Here is a tiny trained network, its code and every weight. The questions are about switching its units off for an input and a target symbol, where a switched-off unit gives its printed mean instead of its output.

import numpy as np


def w(rows, s, z=0):
    codes = np.array(rows[::2]) - 128.0
    scale = np.full(codes.shape[1], s)
    scale[-1] = z or s
    return codes * scale


def norm(h):
    return h / np.sqrt((h * h).mean(-1, keepdims=True) + 1e-5)


def f(y):
    return y / 2 * (1 + np.tanh(0.7978845608 * (y + 0.044715 * y**3)))


def softmax(a):
    e = np.exp(a - a.max(-1, keepdims=True))
    return e / e.sum(-1, keepdims=True)


def log_softmax(a):
    a = a - a.max(-1, keepdims=True)
    return a - np.log(np.exp(a).sum(-1, keepdims=True))


def net(x, mask):
    ids = ['αβγδεζηλμξπσφψω'.index(c) for c in x.split()]
    T = len(ids)
    res = E[ids] + P[:T]
    u = 0
    for l in range(2):
        r = norm(res)
        for j in range(2):
            rows = slice(4 * j, 4 * j + 4)
            q, k, v = (r @ M[l][rows].T for M in (Q, K, V))
            z = softmax(np.where(np.tri(T) > 0, q @ k.T / 4**0.5, -1e9)) @ v
            o = O[l][rows]
            res = res + np.where(mask[u + j], z, o[:, -1]) @ o[:, :-1]
        u += 2
        y = f(norm(res) @ A[l][:, :-1].T + A[l][:, -1])
        res = res + np.where(mask[u : u + 4], y, B[l][:, -1]) @ B[l][:, :-1]
        u += 4
    return log_softmax(norm(res)[-1] @ U[:, :-1].T + U[:, -1])


Q, K, V, O, A, B = {}, {}, {}, {}, {}, {}
E = w([
[57,114,195,45,60,163,121,143,107],'α',
[205,119,84,75,84,82,115,80,153],'β',
[90,150,254,182,120,144,109,78,84],'γ',
[126,140,37,87,87,119,173,178,67],'δ',
[209,180,193,127,93,133,87,118,131],'ε',
[119,161,111,130,175,155,167,119,75],'ζ',
[185,50,101,167,160,86,139,133,137],'η',
[83,91,228,8,172,144,125,230,28],'λ',
[154,183,55,165,148,72,142,42,93],'μ',
[107,190,89,140,146,130,143,114,89],'ξ',
[101,167,144,189,145,122,103,200,174],'π',
[66,174,126,248,119,165,119,96,168],'σ',
[115,77,94,104,162,136,119,87,173],'φ',
[174,120,119,140,77,170,196,138,167],'ψ',
[156,180,107,101,170,153,113,121,121],'ω',
],0.029)
P = w([
[102,107,208,87,158,42,253,147,164],'0',
[102,88,188,113,170,82,213,160,184],'1',
[136,81,157,138,150,84,156,147,184],'2',
[124,56,149,158,175,151,137,143,172],'3',
[140,46,112,203,154,158,89,123,156],'4',
[146,33,105,207,170,206,84,122,128],'5',
[162,34,101,243,179,237,56,105,111],'6',
],0.011)
Q[0] = w([
[139,178,112,177,87,189,60,58,2],'L0H1',
[154,217,49,93,204,101,159,134,30],'L0H1',
[70,106,210,85,55,129,171,127,68],'L0H1',
[167,206,121,56,109,69,108,70,204],'L0H1',
[62,11,126,93,164,153,142,218,182],'L0H2',
[105,128,17,149,104,67,155,159,196],'L0H2',
[57,196,101,45,127,142,158,130,29],'L0H2',
[151,112,97,227,255,244,128,129,133],'L0H2',
],0.029)
K[0] = w([
[118,96,128,185,12,104,133,129,94],'L0H1',
[138,102,85,97,96,127,252,174,96],'L0H1',
[33,158,210,124,134,60,137,144,126],'L0H1',
[174,171,144,79,74,63,184,109,112],'L0H1',
[89,72,121,102,103,221,149,200,165],'L0H2',
[126,154,32,149,67,130,170,149,184],'L0H2',
[73,142,115,62,207,96,162,183,82],'L0H2',
[185,98,81,225,178,232,86,125,101],'L0H2',
],0.032)
V[0] = w([
[87,167,128,135,72,163,143,64,125],'L0H1',
[251,181,148,182,87,170,196,166,115],'L0H1',
[92,146,153,108,175,46,171,72,155],'L0H1',
[117,90,245,214,138,93,165,118,148],'L0H1',
[212,157,188,161,233,186,107,58,144],'L0H2',
[154,213,20,128,130,216,197,124,93],'L0H2',
[56,152,193,42,176,68,54,27,88],'L0H2',
[139,113,228,127,18,209,154,36,145],'L0H2',
],0.018)
O[0] = w([
[109,93,107,154,110,191,164,121,124,58],'L0H1',
[164,92,131,130,196,184,93,146,178,113],'L0H1',
[132,177,108,87,122,110,159,85,133,174],'L0H1',
[126,150,220,158,197,127,169,124,112,195],'L0H1',
[170,194,110,161,138,99,68,67,122,208],'L0H2',
[153,249,37,110,105,109,151,127,85,111],'L0H2',
[77,110,117,65,141,175,63,53,77,5],'L0H2',
[158,135,200,171,37,192,175,88,93,39],'L0H2',
],0.016)
A[0] = w([
[150,111,139,80,56,127,100,124,216,3],'L0N1',
[62,101,60,81,101,194,216,230,73,49],'L0N2',
[86,86,83,154,89,107,162,3,143,46],'L0N3',
[86,153,151,168,100,91,122,127,170,126],'L0N4',
],0.034,0.0045)
B[0] = w([
[129,100,59,72,27,152,117,159,162,164],'L0N1',
[192,176,171,29,204,3,201,157,184,151],'L0N2',
[85,87,37,129,216,144,198,150,32,220],'L0N3',
[53,49,109,126,138,90,129,149,112,253],'L0N4',
],0.02,0.016)
Q[1] = w([
[72,96,144,230,195,99,117,91,104],'L1H1',
[130,163,117,218,31,94,213,105,139],'L1H1',
[158,99,240,159,104,171,145,74,137],'L1H1',
[197,204,73,196,228,156,113,137,181],'L1H1',
[69,119,140,61,88,180,176,87,152],'L1H2',
[35,112,120,147,161,93,119,145,112],'L1H2',
[190,73,153,65,101,71,139,197,101],'L1H2',
[106,253,92,180,164,66,146,136,211],'L1H2',
],0.029)
K[1] = w([
[65,83,87,212,149,174,146,150,84],'L1H1',
[152,135,102,153,70,124,211,88,152],'L1H1',
[87,168,177,148,105,207,98,71,156],'L1H1',
[159,160,105,252,118,73,81,203,158],'L1H1',
[107,123,111,85,170,146,180,31,147],'L1H2',
[79,130,101,164,151,120,102,166,86],'L1H2',
[106,143,164,27,120,156,145,191,112],'L1H2',
[127,130,99,252,107,41,144,166,189],'L1H2',
],0.031)
V[1] = w([
[128,105,153,176,69,145,145,42,208],'L1H1',
[252,79,145,93,143,31,115,112,135],'L1H1',
[158,71,131,186,109,101,43,140,37],'L1H1',
[53,208,186,93,137,166,63,186,200],'L1H1',
[44,119,131,190,138,168,115,18,207],'L1H2',
[158,159,97,128,120,164,138,21,147],'L1H2',
[39,202,164,132,113,137,45,230,115],'L1H2',
[253,60,181,66,136,44,67,116,56],'L1H2',
],0.026)
O[1] = w([
[141,236,78,116,106,116,99,130,158,58],'L1H1',
[61,138,194,182,124,134,131,165,200,167],'L1H1',
[88,123,160,69,183,99,152,127,159,119],'L1H1',
[249,128,128,153,158,126,98,132,175,102],'L1H1',
[147,141,70,149,101,45,98,59,221,99],'L1H2',
[130,102,212,126,84,38,116,155,164,4],'L1H2',
[214,133,100,87,151,135,125,73,65,144],'L1H2',
[37,190,172,80,95,184,109,178,64,122],'L1H2',
],0.02,0.029)
A[1] = w([
[92,122,215,62,105,198,147,176,140,1],'L1N1',
[186,112,189,78,60,215,95,118,230,48],'L1N2',
[135,19,34,95,10,193,24,252,176,50],'L1N3',
[101,128,173,32,8,185,192,127,141,241],'L1N4',
],0.033,0.0047)
B[1] = w([
[150,123,96,91,65,110,123,91,172,174],'L1N1',
[80,160,64,124,171,127,143,156,68,153],'L1N2',
[141,100,83,135,4,166,14,168,106,254],'L1N3',
[165,132,113,188,191,150,110,140,129,180],'L1N4',
],0.038,0.015)
U = w([
[174,60,132,131,100,204,187,97,160,85],'α',
[170,119,109,42,133,73,180,229,158,100],'β',
[150,100,184,32,130,200,115,90,151,208],'γ',
[138,64,54,185,119,60,137,74,226,97],'δ',
[205,86,195,144,125,68,120,143,48,128],'ε',
[124,132,175,98,156,36,36,152,107,171],'ζ',
[55,111,133,107,115,159,138,129,243,176],'η',
[121,111,144,130,133,140,122,123,138,86],'λ',
[2,221,137,136,146,190,96,157,170,102],'μ',
[106,124,228,169,114,154,101,42,116,253],'ξ',
[149,34,163,192,246,175,63,184,165,93],'π',
[191,187,32,95,177,188,128,88,77,18],'σ',
[25,51,96,132,126,79,173,126,58,120],'φ',
[117,160,159,236,72,163,211,176,109,145],'ψ',
[127,68,105,161,60,162,42,182,120,239],'ω',
],0.0078,0.0035)

Each question gives the input, a string of symbols that net reads in full, and the target symbol t.
The units are the heads (4 rows each of Q, K, V and O) and the neurons (one row each of A and B). Each row of codes is followed by its name. A weight is (code - 128) times the scale printed after its matrix; where a second scale follows, it is the last column's (O, A, B and U).
mask holds one flag per unit, layer by layer, with each layer's heads first. A switched-off unit (its flag False) gives its mean, the last column of its rows in O or B, instead of its output. The means were averaged over made-up inputs and are rounded, as every weight is.
A unit's drop is (log p(t) with every unit on - log p(t) with that unit switched off) / (log p(t) with every unit on - log p(t) with every unit switched off).
The circuit of an input: a set's keep is (log p(t) with only the set's units on - log p(t) with every unit switched off) / (log p(t) with every unit on - log p(t) with every unit switched off). Starting from all 12 units, units are removed one at a time, each time the one whose removal leaves the highest keep (on an exact tie, the one counted first), for as long as the keep stays at least 0.8.
units of the circuit, in order: the units of the circuit, biggest drop first
unit that matters most: the unit with the biggest drop
k most important neurons: the k neurons with the biggest drops, biggest first
top k neurons in layer l: the k neurons of layer l with the biggest drops, biggest first
which heads matter: for each layer, one digit per head in row order, 1 if its drop is at least 0.15 and else 0, layers parted by /
input ξ ψ η μ φ σ ζ, target δ: unit that matters most : L0N3
input ψ μ δ η ω φ ζ, target μ: units of the circuit, in order : (L0H2, L1H1, L1H2)
input ψ π π σ μ η, target σ: which heads matter : 00 / 10
input ε μ δ π ξ ψ ε, target μ: which heads matter : 11 / 01
input φ δ ζ, target ω: units of the circuit, in order : (L0H1, L1N3)
input γ σ π, target σ: which heads matter : 10 / 10
input η φ δ π π π μ, target σ: units of the circuit, in order : (L0H2, L0N4)
input μ λ σ μ, target δ: which heads matter : 10 / 01
input π φ π π π σ, target δ: which heads matter : 00 / 01
input σ φ ω, target δ: units of the circuit, in order : (L0H2, L1H2)
input π π β ε μ, target σ: units of the circuit, in order : (L0H2, L1H2)
input π π φ γ α, target σ: top 2 neurons in layer 1 : (L1N4, L1N2)
input π φ φ π π φ π, target φ: which heads matter : 10 / 10
input π β π π π ψ ω, target π: most important neuron : (L1N3)
input ζ π μ φ η μ, target μ: which heads matter : 01 / 10
input μ φ ζ, target ε: top 2 neurons in layer 0 : (L0N3, L0N4)
input γ ξ μ π, target π: units of the circuit, in order : (L1H1, L0H1)
input ψ ζ π π α, target σ: which heads matter : 11 / 10
input μ η ξ ω, target μ: which heads matter : 01 / 11
input φ β ξ η π π λ, target γ: most important neuron : (L1N1)
input σ π π η, target π: which heads matter : 10 / 00
input ω λ ω, target ζ: which heads matter : 01 / 01
input π π π α π σ η, target σ: which heads matter : 10 / 10
input μ ω μ, target φ: 2 most important neurons : (L0N3, L1N3)
